Facts:
bapli α:742 π:rike
begor α:568 ω:plumasu zeploper tasku π:soklakem
bepla α:568 π:gelek ε:bruflus gelek kuzudar pidok pupus vafli nirok brigri giflostin matel
betrul α:428 ω:bruflus π:ridu
bistak α:428 ω:flezi plumasu π:kliskor
brarun α:905
braska α:851 π:zunir
braski α:851 ω:rike π:flizer
brastusko α:905 ω:bruflus kivem
breti α:428 π:lidres
bribror α:568 π:stepla ε:gelek piriskos gogel betrul tridruk stoplil stepla
brifli α:905 π:braska
brigri α:428 π:tridruk
brigrik α:411 π:breti
brigu α:428 π:klevi
brobrik α:428 ω:stegir π:stikor ε:kolu kotras fifubru taflaluk skabrigi madi
bruflus α:851 π:begor
bruplitran α:568 π:brifli
bugaru α:411
bukam α:428 π:plumasu ε:breti sedro kloplugak kotras popus saplo dradrol plaske giban lidres tibra
detrure α:428 ω:tezun π:plago
digo α:428 ω:klives vuflam π:suvir
dovagrol α:428 ε:brarun natre temir nimusun pater rike
dradra α:428 π:ruba
dradrol α:851 ω:muklu π:vuskebok
draklus α:428 π:nidan
dramil α:568 π:sumis
drasto α:851 ω:tezun π:soris ε:lukol stostun piriskos fedil betrul fifubru trapok giflostin kunal
dratre α:428 ω:taflaluk bapli π:timalun
drestek α:742
druterik α:568 ω:nobrun kidram π:skabrigi
druzok α:428
duflo α:428 π:klives
duzes α:428 π:zigri ε:flastes kolu vafli geven tretrus bruplitran fiken
febrin α:905 ω:grepe π:tibre
feder α:905 ω:bruflus gagro
fedil α:851 ω:stibri pizus π:pupus
fifubru α:428 π:febrin
fiken α:568 ω:lisem
flastes α:428 π:gaki
flezi α:851 ω:tibra π:bribror
flivotros α:851 ω:bruflus
flizer α:851 π:sestes
flodon α:851 ω:zeploper π:gesus ε:bruflus kuzudar suvir temir tasku tefo zaplin
flogas α:428 ω:fifubru
fumu α:851 π:flogas ε:gruklen zelas
gagro α:428
gaki α:428 π:monok ε:brigrik tibrom nirok zegom tritre
gelek α:428 π:stostun
gesus α:411 ω:lisem π:vafli
geven α:851 π:draklus
giban α:428 ω:tasku π:plogre
giflostin α:411 π:ripuskem
gogel α:568 ω:bruflus π:detrure
gredrom α:428 π:sipu
grepe α:568 ω:bruflus
grinima α:851 ω:bruflus ε:nadur suvir skigram zorel bapli fiken
gritrostus α:428 π:sedro
grufo α:851 ω:plumasu lidres π:niflos ε:gredrom saplo stostun nobrun korutre skabrigi
gruklen α:428 ω:breti zaplin π:bruflus
gruso α:851 π:temir
guklon α:428 π:zeploper
keskar α:905 ω:bruflus π:brobrik ε:kivem razerom piriskos
kidram α:428 π:tipir
kivem α:905 π:nadur
klenutrik α:905 π:gogel
klevi α:428 ω:zegom lidres π:gruso
kliskor α:742 π:pidok
klives α:411 π:razel
kloplugak α:427 ω:druzok bruflus π:klenutrik
kolu α:851 π:gredrom
korutre α:905 ω:kolu zugo π:trapok
kosa α:905
kotras α:851 ω:bruflus febrin π:korutre
kubra α:428 ω:bruflus π:brastusko
kunal α:742 ω:bruflus π:giban
kuzudar α:851 ω:ruba stepla
legril α:428 π:dovagrol
lidres α:428 ω:bruflus π:zelas
lisem α:851 ω:gagro π:soskam
lisom α:427 π:stegir
lubril α:428 π:kolu
lukol α:411 π:digo
madi α:851 ω:druzok π:muklu
matel α:905 π:zorel
minozek α:851 π:dradra ε:druzok plumasu skeklok matel feder
monok α:851 π:pater
muklu α:905 π:fedil
nadur α:428 ω:begor π:bistak
natre α:428 ω:zugo fifubru π:dradrol
nidan α:742 ω:gritrostus π:vugal
niflos α:851 ω:breti bepla π:braski ε:kosa flivotros kidram tibra bapli
nimusun α:905 π:pizus
nirok α:742 ω:legril π:brarun
nobrun α:428
pater α:568 π:bukam
pidok α:428 π:giflostin
piriskos α:568
pizus α:427 ω:zeploper π:skigram
pladrok α:568 ε:vubi nadur gredrom tasku
plago α:428 ω:bruflus nobrun ε:gritrostus zegom betrul
plaske α:742 ω:zepo kidram π:kivem
plogre α:428 ω:breti π:sapli ε:bruflus gelek flizer fiken
plumasu α:428 π:flivotros
popus α:851 ω:kloplugak π:madi
pupus α:428 ω:bruflus π:dramil
rageplom α:851 ω:bruflus plumasu zepo π:bapli
razel α:851 π:pladrok ε:bistak flogas giflostin matel
razerom α:851 ω:gesus klives π:skeklok
ridu α:742 π:tefo
rike α:428 ω:bruflus plumasu π:vuflam
ripuskem α:851 ω:bruflus π:kosa
ropufak α:428 π:natre
ruba α:568 ω:zaplin π:duflo
sapli α:851 π:ropufak
saplo α:851 ω:tibrom π:brigu
sedro α:428 π:kubra
sestes α:428
sipu α:428 π:drestek
skabrigi α:427
skazavur α:568 π:lubril ε:sumis popus suvir nirok fedil tasku zorel detrure
skeklok α:428 ω:plumasu
skigram α:428 π:druterik
soklakem α:428 π:matel
soris α:905 π:zugo
soskam α:851 π:flastes
stegir α:742 ω:pater π:keskar
stepla α:905 ω:plumasu pladrok π:betrul
stibri α:411 ω:kidram π:grufo
stikor α:568 ω:tezun zeploper
stoplil α:428 ω:zegom π:tretrus
stostun α:428 π:bruplitran
stubim α:742 ω:gesus π:kuzudar
sumis α:427 ω:breti bugaru π:gritrostus
suvir α:905 ω:bruflus π:bepla
taflaluk α:427 π:bugaru
tasku α:427 π:stibri
tefo α:428 ω:bistak π:grepe
temir α:851 π:skazavur
tezun α:905 ω:bruflus gogel π:brigrik ε:kivem kolu kliskor gritrostus gruklen kosa tefo
tibra α:428
tibre α:428 π:brigri
tibrom α:428 ω:plumasu π:stoplil
tidrosku α:851 ω:bruflus lisem kloplugak
timalun α:851 π:vife
tipir α:428 ω:bruflus lidres π:lukol ε:pidok klenutrik gogel ripuskem
tokle α:428 ε:vubi dramil stegir flogas kidram tibra
trapok α:428 ω:bruflus gritrostus lidres π:fumu
tretrus α:851 ω:klives π:vubi
tridruk α:568 π:taflaluk
tritre α:428 ω:lubril tibra
vafli α:742 ω:stibri zegom π:duzes
vife α:905 ω:grepe
vikata α:905 π:rageplom ε:zeploper nadur kliskor tibrom gritrostus bapli dradra
vubi α:851 ω:bruflus gagro π:gruklen
vuflam α:428 ω:muklu tibra π:zibrak ε:druzok vafli brigri muklu
vugal α:742 ω:plumasu π:kunal
vuskebok α:428 π:dratre
vute α:428 ω:gagro π:tasku ε:ruba sapli zelas lisom pater
zaplin α:428 ω:nobrun π:drasto
zegom α:428
zelas α:428 π:stubim
zeploper α:568
zepo α:742 ε:gesus drestek gogel
zibrak α:428 ω:bruflus π:zaplin ε:vubi flivotros gruso bapli
zigri α:568 ω:kliskor muklu π:guklon
zorel α:568 ω:braska zeploper
zugo α:428 π:legril
zunir α:428 ω:bruflus tasku stepla π:saplo

Known rows:
[-25   0 -11  26  13   1 -19   2   9   8  15  15  49  -5 -16  -9  -9  -7
  13  -2 -16  -3  -4  23   6  12 -19   1  -1  -7  11   2  -2 -10 -12 -22
  20  -5  -8   1  14  -5 -16   3  26 -16  -2] -> tibra
[-11  -5  20 -20   2  15  13  -3   1 -16 -15 -17   5   6   5  13  74 -12
 -14   8  47  -6   0   4  17  -3  36   7  -5  18  11  -8   6 -11  -2  11
  -8 -10  30   5  -3  -3  30 -29 -10   5  -3] -> duzes
[-18  -2  29 -16  19  14  22   0  -3 -14 -20 -18  -1  15 -11  14  54 -10
 -14   1  47  -6  -3  -3  -2   3  15  -6 -10   4   1  -5   9  -3  14  42
 -16   5  22  -5   4  -3   1 -26 -10  20  -7] -> vuflam
[-18  -2  -6  29 -13   2 -16  -8   1   6  -9 -16  53  -5 -10  -5  -4 -11
   5   4 -11   2   0  26   1  -3 -16 -10  13  -9   6  12   0 -13  -6 -21
  -5 -17 -12   5   5  -2 -16   2  10 -17  -4] -> giban
[ 12  -3   0 -12 -19  -6 -11   0  -9 -10   3   0  -5  -6 -10  13   2 -14
  -5  -4 -15   4   0 -16   6   2 -13 -12 -11  -3  -2  -8  -3 -10   3  28
  -7   0 -16   5   2   7 -14 -12   1  30  -1] -> soris
[  6  -3  12  32 -22  19   6   5  -9  37  29  17  -3  -4 -17  -4 -18 -15
  41   9 -21  -3  -1  13  -8   0 -17 -13  -7  -5  -1 -19  14 -11  -5 -21
   8  -2 -12  -2  -2  -1 -17  21  -8  -1  -4] -> kloplugak
[ 26  -6  -9 -26 -21  -6  -2  -3  -8  -2  -2 -10 -16  19  26   4 -13  35
 -11  -6  -7   1  -2 -10 -10  -2   4  -7  11  -7   2  -5 -10   1  -7  10
   4 -15 -10  -6  -4  -3   7  -4   2  -2  -2] -> braski
[ 36  -8  12 -20 -22  -5  37  28  -8  -7  15  -2 -16   6  25  18  -6   5
  -4   1   1 -12   0   2  -4  -6  37   4  -6  -6   5 -21  -2   7  -8  31
  -7 -10  -1   0  -2  -2  42 -21 -14  42   5] -> zepo
[-22  -2 -13   4  31  -6 -17  -4  14 -14  -6   8  38   0 -19 -10 -11  -2
   1  -7  -1  12   2  -8  -5   4 -16  -1  -3 -10   0  10   1   5   9 -13
  18  23  -3  -7   6  -6 -11   7  16 -15  -5] -> gritrostus
[-11  -1   0  -8   8  -3 -16  -4   6 -12  -5 -19  21  -1 -11  -5   4 -11
  -5   2  -8 -12   0   5   7   1  -8 -12  -8   8  -1  21  -8  -7  -6  19
 -10  -7  -6  -4  -3   2 -11 -22   0 -12  -1] -> vuskebok
[-20   0 -10   6   9   4 -13  -3  14 -13  -2 -14  41  -2 -16  -4 -14   0
   7  -4  20  16   2  -8  -8   5 -18 -12  -8   8   3   7  10  -9  -5 -18
   6 -11   1   6   1  -9 -14   5  -2 -17  -6] -> tibrom
[ 14   9 -10  12 -15  -6 -18   4  -6  -5   2  10  -3  -8  -4  -6  -8 -11
   5  -1 -20  -4  -2  -3   8  -3 -14 -12 -16  15  -2  30  -5 -14  -8  32
  -7  13 -12   9  -7  24 -11 -25   8  23   0] -> brarun
[ 17  -1  -6 -17 -20  -6  -9  -2  -3  11   4  -2 -19   2  20  -5 -10   6
   3  -4 -13 -13   2  22  -6  -2  -1 -12  -5  -3   1   1  -4  -2  -9   3
  -4 -13 -11  -1   0   0  24 -23  -2  -3   6] -> timalun
[ 20  -5 -13 -14 -19  -5   7  -4  -9  11  -5  21 -17   2  13  -6 -12  20
   5  -5  -5   4   0   4 -10  -5 -14   4  12 -10  -3 -17  -2  -6  -4 -23
  13 -15  -9   1  -2  -6   1  18  -3 -11  -1] -> madi
[ -8  -1 -12  16  32  -5 -17   1  21   7 -17  -5  50  -1   2  -1  -5  -2
  -6  -3  -5  -5   0 -14  12  -5  -6   6  34   3   1  22   2   9  21 -14
 -11   5  -1  -2   1  26 -10   3   9 -16  -3] -> flogas
[-12   4 -10   0  28  -8 -14  -3   1 -14 -22 -18  20   7  -9  -2  -3   3
 -16  -8  12  17  -2 -14   2  -3   2  -6   3  -1   0  38 -12   1   7  20
 -11  12   2  -5  -3  -3 -14  -2  13 -10   2] -> skeklok
[ 11  -6 -11  10 -21  -7  -6  -5  -8  15  -5  39 -15  -4  15  -4 -16  17
  10  -2 -11   3  -1  21  -7  -5 -18   9  11  -8  -4  -8   4  -5  -7 -19
   8 -15  -7  13  -5  -8   6   9   5 -16   3] -> vubi

Rows:
No name comes twice in this set of rows, the named rows included.
[-22  -3  -3  20   6  15 -16  -4  11   5  27 -17  34  -7 -22  -5 -13  -4
  18   3 -11   6   2  -5   1  13 -18  -9  -9   1   8  -9   3  -7  -7 -21
  18 -12  -1   2  10  -6 -14  18   2 -17  -3]  kidram

Now the same things, written a new way:
Known rows:
[-22  -1 -10 -12 -14  11  -2   7  16  -4 -10   1  16 -34   4] -> skeklok
[-17  -6  12 -22 -23 -11 -20 -10  -7  11 -12 -12  -1  -5 -20] -> pater
[  2   3   8  37  10  37  -7  22  -5   0  -5  29  21 -39   3] -> dovagrol
[26 36 18 73 35 27  4 39  9 -5  4 25 41 -6  6] -> bukam
[  1  25   2  17  13  -6   4  -1  16   4  -7 -11  16  16   5] -> sedro
[-14  15  20 -11 -27 -10  -7   9  -4 -31  -6   0   6 -18  -7] -> flizer
[ 19  14   9  59  21   6  -4  33  -2 -14   5  19  40 -21 -13] -> pladrok
[-13 -16   6 -14 -17  -6 -22   8  -6  -3 -12  -8   8 -34 -23] -> drestek
[ 19  32  30  49 -11  17 -13  41 -12 -34  15  21  31 -31   5] -> flodon
[-10  -1   1  -9 -12 -26  -4   4  11 -13  -2 -16  29 -17 -13] -> fiken
[  2  -4   6   1 -10  14 -20   7 -24   7  12   3  21 -26 -15] -> grepe
[ -6   0  15 -16 -22  -6 -22  -8  -9  11  -3  -5  10  -6 -23] -> ruba
[ -9   6  12  -1  -4  19 -12   2   0  13 -13   7   2 -13   1] -> duflo
[ -8  19  -1  10   6 -10   2  15  21  -2  -4 -13  26  -4  16] -> detrure
[-15   6  10 -10   5  17 -22   5   1  18  -9  14   2 -22  -1] -> vuskebok
[ 28   9  26  52  -5  10   4  44   3 -17   5  33  28 -35  -7] -> bepla
[ 15  29  42  57 -12  21  -5  44 -10 -47   9  20  40 -27   5] -> drasto

Rows:
No name comes twice in this set of rows, the named rows included.
[  6  29  -2   6  -5  -3  -4  11 -21 -26  16 -10  28  -7 -10]  flivotros
[-14  -5  18  -7 -21 -20  -9  12   8  -9 -13  -4  12 -20 -11]  tridruk
[ 25  34  16  55   7  26   2  47 -20 -39  29  25  44 -36   3]  grinima
[  9  26   7  10   6  -7  -5  15  -5  -7  15 -14  32  12 -10]  kloplugak
[-19   5   5 -14  -5   2  -9  -4   7  10 -17  -6   3  -4   1]  zelas
[-17   6   8  -1  -7  -3   3  10  21  -3 -18  -8  13 -12   8]  flastes
[-32  -6  -5 -14 -12  -1  -3   6  13  -4 -19  -8   9 -33  11]  druzok
[  9  -5  19  -7 -13   2 -26   0 -15   7   2   0  15 -10 -32]  stubim
[  9  18  35  27 -19  24 -15  32 -14 -33   0  31  17 -40  -6]  minozek
[-18   6   2 -10  -8 -10  11  20  20  -7  -2 -23  20 -12  20]  betrul
[ -1  27  15  -2 -25 -18  -1  -4   1 -34   8 -15  16   5  -6]  fedil
[ -2   4   8   2  -7  24  -7   9  -7  11   5  -2  11 -15   7]  kubra
[-12  27  20 -23 -17  -5 -18  24 -16 -15 -22   3  11 -20 -12]  temir
[  1  -4  14 -14 -15   4 -33   5  -3  12   6  -1   9 -13 -37]  vugal

The same things again, as new rows of numbers:
Known rows:
[-26 -36 -28  30  31 -20 -38  49  10   5   3  71  -4 -44  -3] -> plumasu
[-40   8 -66 -10  13 -51  -1  46 -31 -26  73  42  30 -30  25] -> fumu
[ -19  -52 -109   31   28  -35    5   38   38  -50   95   17    2  -45
   52] -> grinima
[-30 -16 -16 -10  57 -11 -34  54   6 -19 -34  62   2 -56  36] -> kliskor
[-29 -22 -78  55 -20 -36  14  21   1 -35  95  79 -23 -22   2] -> razel
[-34 -11 -40  48 -22 -58 -57  41  -4   8  53  27  32 -86 -31] -> lukol
[-52 -35 -51  74  -7 -30 -39  64 -22 -21  25  45  42  15   6] -> geven
[-39 -39 -46  33  -4 -30 -41  49 -15  -5  64  57  20 -14   4] -> fedil
[-23 -39 -33  21  40 -22 -45  52  22   1  -1  58   5 -45   4] -> skigram
[-57  31 -70 -18  -8 -23  19  34 -19 -26  71  68  37 -38  20] -> keskar
[-23  -4 -17  41 -15 -43 -31  23  23 -28   9  67 -11 -91 -28] -> gelek
[-29  -3 -30  -4  37 -34 -24  48  -3  -6   0  64  16 -45   7] -> zegom
[-45 -43 -50  29   6 -29 -47  63 -25   2  58  57  15 -14   9] -> sapli
[-42 -33 -74  26 -12  -2 -58  51   4   5  50  63  22 -28   3] -> korutre
[-35  -2 -38 -10  35 -35  -3  48  16 -26   7  59  19 -38   7] -> vute
[-48 -40 -55  25  -4   7 -43  50   3  13  60  70  27 -38   9] -> brastusko
[-25 -39 -25  18  27 -20 -44  49  25  -1   2  64   8 -38  -2] -> detrure

Rows:
No name comes twice in this set of rows, the named rows included.
[-25 -21 -44   5  40 -26  -8  45  19 -16  18  72 -12 -44   8]  dovagrol
[-28   7 -53  -9  38 -41  16  41  13 -34  17  66   0 -43  15]  gaki
[-46 -58 -59  -6   2   9 -46  56   5  25  90  86  -4 -58  10]  vife
[-32 -23 -33  10  37 -24 -32  57  13  -8  -7  54  19 -39   9]  tibrom
[-29 -19  -7  25   0 -39 -60  45  25 -11  -7  40  16 -96 -15]  digo
[-31 -48 -29 -19  47 -17 -43  59  17  18  31  86 -26 -63   2]  vuskebok
[ -50   -4 -112  -15   46  -19   15   61    9  -42   65   12   41  -57
   67]  vikata
[-26 -36 -21  18  22 -18 -42  45  23   3   6  74   3 -40  -9]  skeklok
[-41 -39 -66  59 -26   7 -22  32   5  -2  70  92  -6 -34  -3]  matel
[-32 -41 -53  43  -7 -28 -44  46 -17  -2  67  61   6 -21   1]  flizer
[-19 -11 -56  28  24 -32  15  27  31 -36  27  82 -24 -45   4]  duzes

